Below are the code and all the weights of a small trained network. Each question names an input and a target symbol and asks about switching units off, where a switched-off unit gives its printed mean instead of its output.

import numpy as np


def w(rows, s, z=0):
    codes = np.array(rows[::2]) - 128.0
    scale = np.full(codes.shape[1], s)
    scale[-1] = z or s
    return codes * scale


def norm(h):
    return h / np.sqrt((h * h).mean(-1, keepdims=True) + 1e-5)


def f(y):
    return np.maximum(y, 0)


def softmax(a):
    e = np.exp(a - a.max(-1, keepdims=True))
    return e / e.sum(-1, keepdims=True)


def log_softmax(a):
    a = a - a.max(-1, keepdims=True)
    return a - np.log(np.exp(a).sum(-1, keepdims=True))


def net(x, mask):
    ids = ['βδθσφω'.index(c) for c in x.split()]
    T = len(ids)
    res = E[ids] + P[:T]
    u = 0
    for l in range(3):
        r = norm(res)
        for j in range(2):
            rows = slice(2 * j, 2 * j + 2)
            q, k, v = (r @ M[l][rows].T for M in (Q, K, V))
            z = softmax(np.where(np.tri(T) > 0, q @ k.T / 2**0.5, -1e9)) @ v
            o = O[l][rows]
            res = res + np.where(mask[u + j], z, o[:, -1]) @ o[:, :-1]
        u += 2
        y = f(norm(res) @ A[l][:, :-1].T + A[l][:, -1])
        res = res + np.where(mask[u : u + 4], y, B[l][:, -1]) @ B[l][:, :-1]
        u += 4
    return log_softmax(norm(res)[-1] @ U[:, :-1].T + U[:, -1])


Q, K, V, O, A, B = {}, {}, {}, {}, {}, {}
E = w([
[127,153,151,134],'β',
[129,138,168,144],'δ',
[128,154,155,140],'θ',
[201,58,70,151],'σ',
[105,124,212,70],'φ',
[114,38,2,1],'ω',
],0.0092)
P = w([
[74,86,17,149],'0',
[250,153,105,63],'1',
[210,112,168,123],'2',
[186,109,179,129],'3',
[55,42,64,213],'4',
[3,140,171,124],'5',
[12,159,164,96],'6',
[135,190,233,65],'7',
],0.0042)
Q[0] = w([
[47,86,110,192],'0.h1',
[151,83,169,129],'0.h1',
[178,232,180,12],'0.h2',
[31,176,126,104],'0.h2',
],0.011)
K[0] = w([
[227,153,116,48],'0.h1',
[90,80,85,120],'0.h1',
[49,56,192,205],'0.h2',
[184,178,254,139],'0.h2',
],0.011)
V[0] = w([
[137,160,97,124],'0.h1',
[165,121,43,89],'0.h1',
[109,3,249,206],'0.h2',
[163,185,140,243],'0.h2',
],0.0047)
O[0] = w([
[154,140,165,116,109],'0.h1',
[132,152,240,144,164],'0.h1',
[117,31,119,184,250],'0.h2',
[250,181,59,255,83],'0.h2',
],0.0059,0.0014)
A[0] = w([
[209,75,23,241,252],'0.n1',
[134,144,89,119,24],'0.n2',
[135,104,255,190,88],'0.n3',
[15,65,166,76,158],'0.n4',
],0.0052,0.0026)
B[0] = w([
[123,102,254,251,254],'0.n1',
[145,115,62,137,128],'0.n2',
[18,129,78,78,224],'0.n3',
[195,82,153,47,242],'0.n4',
],0.0053,0.0045)
Q[1] = w([
[83,170,163,91],'1.h1',
[68,141,127,94],'1.h1',
[173,254,141,183],'1.h2',
[74,180,163,78],'1.h2',
],0.0098)
K[1] = w([
[98,28,21,121],'1.h1',
[103,37,122,33],'1.h1',
[78,204,191,254],'1.h2',
[104,117,3,178],'1.h2',
],0.0083)
V[1] = w([
[89,91,3,131],'1.h1',
[106,71,209,110],'1.h1',
[121,134,139,117],'1.h2',
[176,24,82,135],'1.h2',
],0.0053)
O[1] = w([
[138,143,241,254,50],'1.h1',
[194,164,104,94,251],'1.h1',
[162,129,103,125,136],'1.h2',
[138,32,243,61,186],'1.h2',
],0.0048,0.0034)
A[1] = w([
[93,229,152,200,102],'1.n1',
[179,107,150,81,253],'1.n2',
[101,116,56,78,172],'1.n3',
[74,220,254,109,185],'1.n4',
],0.009,0.0049)
B[1] = w([
[181,147,109,62,164],'1.n1',
[40,111,147,140,254],'1.n2',
[60,196,164,123,183],'1.n3',
[160,26,2,181,218],'1.n4',
],0.0089,0.0077)
Q[2] = w([
[2,102,26,207],'2.h1',
[116,96,135,93],'2.h1',
[157,31,230,153],'2.h2',
[122,152,121,78],'2.h2',
],0.0077)
K[2] = w([
[103,27,195,177],'2.h1',
[107,118,158,119],'2.h1',
[140,2,154,225],'2.h2',
[129,108,99,99],'2.h2',
],0.0063)
V[2] = w([
[34,83,67,194],'2.h1',
[74,107,25,69],'2.h1',
[97,146,100,58],'2.h2',
[168,97,3,149],'2.h2',
],0.0046)
O[2] = w([
[136,253,239,140,251],'2.h1',
[203,132,143,94,162],'2.h1',
[80,93,169,160,105],'2.h2',
[168,63,196,86,157],'2.h2',
],0.0054,0.0031)
A[2] = w([
[102,145,85,142,74],'2.n1',
[86,173,134,143,68],'2.n2',
[116,83,141,245,220],'2.n3',
[114,143,195,55,1],'2.n4',
],0.013,0.0029)
B[2] = w([
[144,145,75,194,137],'2.n1',
[208,99,112,169,138],'2.n2',
[129,206,179,172,254],'2.n3',
[38,154,161,2,185],'2.n4',
],0.0079,0.009)
U = w([
[165,199,42,107,133],'β',
[191,188,216,162,149],'δ',
[241,107,106,103,164],'θ',
[69,139,39,183,4],'σ',
[90,135,155,62,193],'φ',
[164,9,154,155,37],'ω',
],0.011,0.0044)

Each question gives the input, a string of symbols that net reads in full, and the target symbol t.
The units are the heads (2 rows each of Q, K, V and O) and the neurons (one row each of A and B). Each row of codes is followed by its name. A weight is (code - 128) times the scale printed after its matrix; where a second scale follows, it is the last column's (O, A, B and U).
mask holds one flag per unit, layer by layer, with each layer's heads first. A switched-off unit (its flag False) gives its mean, the last column of its rows in O or B, instead of its output. The means were averaged over made-up inputs and are rounded, as every weight is.
A unit's drop is (log p(t) with every unit on - log p(t) with that unit switched off) / (log p(t) with every unit on - log p(t) with every unit switched off).
The circuit of an input: a set's keep is (log p(t) with only the set's units on - log p(t) with every unit switched off) / (log p(t) with every unit on - log p(t) with every unit switched off). Starting from the 12 units with the biggest drops (on a tie, the unit counted first), units are removed one at a time, each time the one whose removal leaves the highest keep (on an exact tie, the one counted first), for as long as the keep stays at least 0.8.
units of the circuit, in order: the units of the circuit, biggest drop first
unit that matters most: the unit with the biggest drop
top k neurons: the k neurons with the biggest drops, biggest first
top k neurons in layer l: the k neurons of layer l with the biggest drops, biggest first
heads that matter: for each layer, one digit per head in row order, 1 if its drop is at least 0.15 and else 0, layers parted by /
drop of u: that unit's drop, to one decimal
input σ ω ω δ β, target ω: top 4 neurons -> [1.n4; 2.n4; 0.n4; 1.n3]
input σ δ θ δ ω δ θ θ, target ω: top 2 neurons -> [1.n4; 0.n3]
input β σ β, target β: heads that matter -> 01 / 01 / 00
input ω σ δ θ σ φ θ, target θ: top 3 neurons -> [1.n1; 1.n2; 1.n3]
input θ ω β β, target θ: heads that matter -> 01 / 01 / 00
input δ φ ω σ δ β, target ω: units of the circuit, in order -> [1.n4; 1.h2]
input ω σ θ, target ω: heads that matter -> 01 / 00 / 00
input δ δ β σ β, target δ: heads that matter -> 00 / 00 / 00
input φ θ ω φ ω θ σ δ, target ω: unit that matters most -> 1.n4
input θ θ σ θ β, target θ: heads that matter -> 01 / 00 / 00
input δ σ δ δ ω β, target δ: top 2 neurons -> [2.n3; 1.n2]
input β δ β, target β: units of the circuit, in order -> [1.h2; 0.h2; 0.n1]
input σ φ θ, target σ: units of the circuit, in order -> [1.n4; 0.n4]
input δ ω φ, target ω: heads that matter -> 00 / 11 / 00
input σ β σ φ ω ω δ φ, target ω: heads that matter -> 00 / 10 / 00
input φ δ φ σ σ ω θ, target σ: units of the circuit, in order -> [1.n4]
input θ δ δ θ σ θ, target δ: heads that matter -> 11 / 10 / 01
input ω ω σ, target φ: heads that matter -> 01 / 00 / 00
input δ ω δ δ β θ, target δ: heads that matter -> 01 / 00 / 00
input θ δ θ, target θ: unit that matters most -> 0.h2
input ω φ δ φ θ φ φ δ, target θ: top 2 neurons in layer 1 -> [1.n4; 1.n2]
input σ φ φ δ, target σ: top 2 neurons -> [0.n4; 0.n1]
input θ δ φ δ θ φ φ δ, target θ: top 2 neurons -> [0.n4; 1.n2]
input σ δ σ δ, target σ: top 2 neurons -> [1.n4; 0.n1]
input σ δ δ σ δ, target δ: drop of 2.n3 -> 0.1
input β φ θ, target β: drop of 2.n3 -> 0.1
input δ σ φ θ δ φ σ, target δ: unit that matters most -> 0.n1
input σ θ σ β, target σ: drop of 0.n1 -> 0.3
